Below are the code and all the weights of a small trained network. Each question names an input and a class and asks about switching units off, where a switched-off unit gives its printed mean instead of its output.

import numpy as np


def w(rows, s, z=0):
    codes = np.array(rows[::2]) - 128.0
    scale = np.full(codes.shape[1], s)
    scale[-1] = z or s
    return codes * scale


def f(y):
    return y / 2 * (1 + np.tanh(0.7978845608 * (y + 0.044715 * y**3)))


def log_softmax(a):
    a = a - a.max(-1, keepdims=True)
    return a - np.log(np.exp(a).sum(-1, keepdims=True))


def net(x, mask):
    res = np.array(x, float).reshape(1, 5) / 4 @ E
    y = f(res @ A[0][:, :-1].T + A[0][:, -1])
    res = res + np.where(mask, y, B[0][:, -1]) @ B[0][:, :-1]
    return log_softmax(res[-1] @ U[:, :-1].T + U[:, -1])


A, B = {}, {}
E = w([
[220,224,144,111,57,72,251,147,110],'x0',
[160,60,108,77,134,111,159,63,254],'x1',
[85,89,126,129,148,223,150,54,147],'x2',
[213,79,133,194,150,163,62,106,94],'x3',
[82,182,124,82,155,158,101,33,135],'x4',
],0.0086)
A[0] = w([
[52,252,129,82,124,122,171,82,132,90],'n0',
[184,145,135,172,114,136,156,193,59,147],'n1',
[168,163,124,153,129,134,156,174,73,94],'n2',
[92,118,127,119,131,103,123,167,123,1],'n3',
[9,111,130,124,128,186,135,136,119,125],'n4',
[130,125,131,148,130,157,66,109,96,132],'n5',
[115,84,128,128,132,79,85,202,133,75],'n6',
[124,141,131,151,132,149,56,136,84,150],'n7',
[130,119,126,152,143,160,37,113,78,131],'n8',
[189,99,129,142,123,113,135,137,141,127],'n9',
[140,117,129,120,128,138,167,92,147,21],'n10',
[186,151,127,119,129,68,93,111,150,148],'n11',
[124,90,130,134,126,135,97,118,132,195],'n12',
[154,92,131,131,120,186,199,66,152,131],'n13',
],0.02,0.0039)
B[0] = w([
[139,131,117,107,169,5,151,190,106,239],'n0',
[120,160,131,123,135,45,130,171,12,238],'n1',
[144,81,123,126,90,99,122,139,19,206],'n2',
[126,131,144,178,99,162,121,102,149,149],'n3',
[146,145,110,68,223,163,132,97,179,248],'n4',
[142,159,121,119,175,201,114,124,115,195],'n5',
[95,87,123,191,108,99,126,227,170,197],'n6',
[123,110,133,148,136,235,130,127,121,204],'n7',
[101,130,125,132,130,231,142,81,163,228],'n8',
[132,156,120,75,164,79,128,104,167,176],'n9',
[149,140,117,125,146,155,96,87,127,165],'n10',
[145,177,131,90,161,85,147,76,160,182],'n11',
[124,158,131,121,153,116,160,146,188,187],'n12',
[94,90,116,79,192,203,121,173,211,222],'n13',
],0.019,0.017)
U = w([
[116,141,99,86,187,200,142,64,203,202],'0',
[134,90,130,81,93,129,110,120,122,44],'1',
[82,106,121,195,109,123,138,163,212,91],'2',
[161,155,140,191,44,132,143,47,136,38],'3',
[169,177,148,113,87,103,131,31,155,3],'4',
[100,140,130,186,100,149,128,150,42,63],'5',
[153,151,110,100,127,3,176,168,126,235],'6',
[162,205,149,132,99,165,128,1,86,83],'7',
],0.0069,0.0043)

Each question gives the input, the list of numbers given to net, and the class t.
The units are the neurons (one row each of A and B). Each row of codes is followed by its name. A weight is (code - 128) times the scale printed after its matrix; where a second scale follows, it is the last column's (A, B and U).
mask holds one flag per neuron, in row order. A switched-off neuron (its flag False) gives its mean, the last column of its row in B, instead of its output. The means were averaged over made-up inputs and are rounded, as every weight is.
A unit's drop is (log p(t) with every unit on - log p(t) with that unit switched off) / (log p(t) with every unit on - log p(t) with every unit switched off).
The circuit of an input: a set's keep is (log p(t) with only the set's units on - log p(t) with every unit switched off) / (log p(t) with every unit on - log p(t) with every unit switched off). Starting from the 12 units with the biggest drops (on a tie, the unit counted first), units are removed one at a time, each time the one whose removal leaves the highest keep (on an exact tie, the one counted first), for as long as the keep stays at least 0.8.
units of the circuit, in order: the units of the circuit, biggest drop first
most important unit: the unit with the biggest drop
top k neurons: the k neurons with the biggest drops, biggest first
drop when u is switched off: that unit's drop, to one decimal
input [2,-6,-2,-1,-7], class 5: units of the circuit, in order -> n0, n2
input [8,8,3,-2,6], class 6: top 4 neurons -> n0, n8, n4, n7
input [1,-8,-4,-6,-7], class 5: top 2 neurons -> n2, n3
input [2,5,0,-7,6], class 6: most important unit -> n0
input [-8,1,-6,8,-8], class 2: top 3 neurons -> n6, n4, n13
input [-7,6,-5,5,-8], class 2: top 2 neurons -> n6, n4
input [1,-5,6,6,-2], class 5: top 3 neurons -> n1, n4, n2
input [6,6,2,4,-8], class 6: top 2 neurons -> n1, n8
input [1,-2,6,-2,-6], class 6: top 2 neurons -> n8, n7
input [-6,4,-5,-8,-1], class 2: top 2 neurons -> n1, n6
input [-7,0,-6,-6,-1], class 2: drop when n6 is switched off -> 0.9
input [-3,-3,-7,8,-7], class 5: drop when n4 is switched off -> 0.0
input [7,-6,-3,4,7], class 6: drop when n0 is switched off -> 0.1
input [1,-3,1,0,-2], class 5: top neuron -> n0
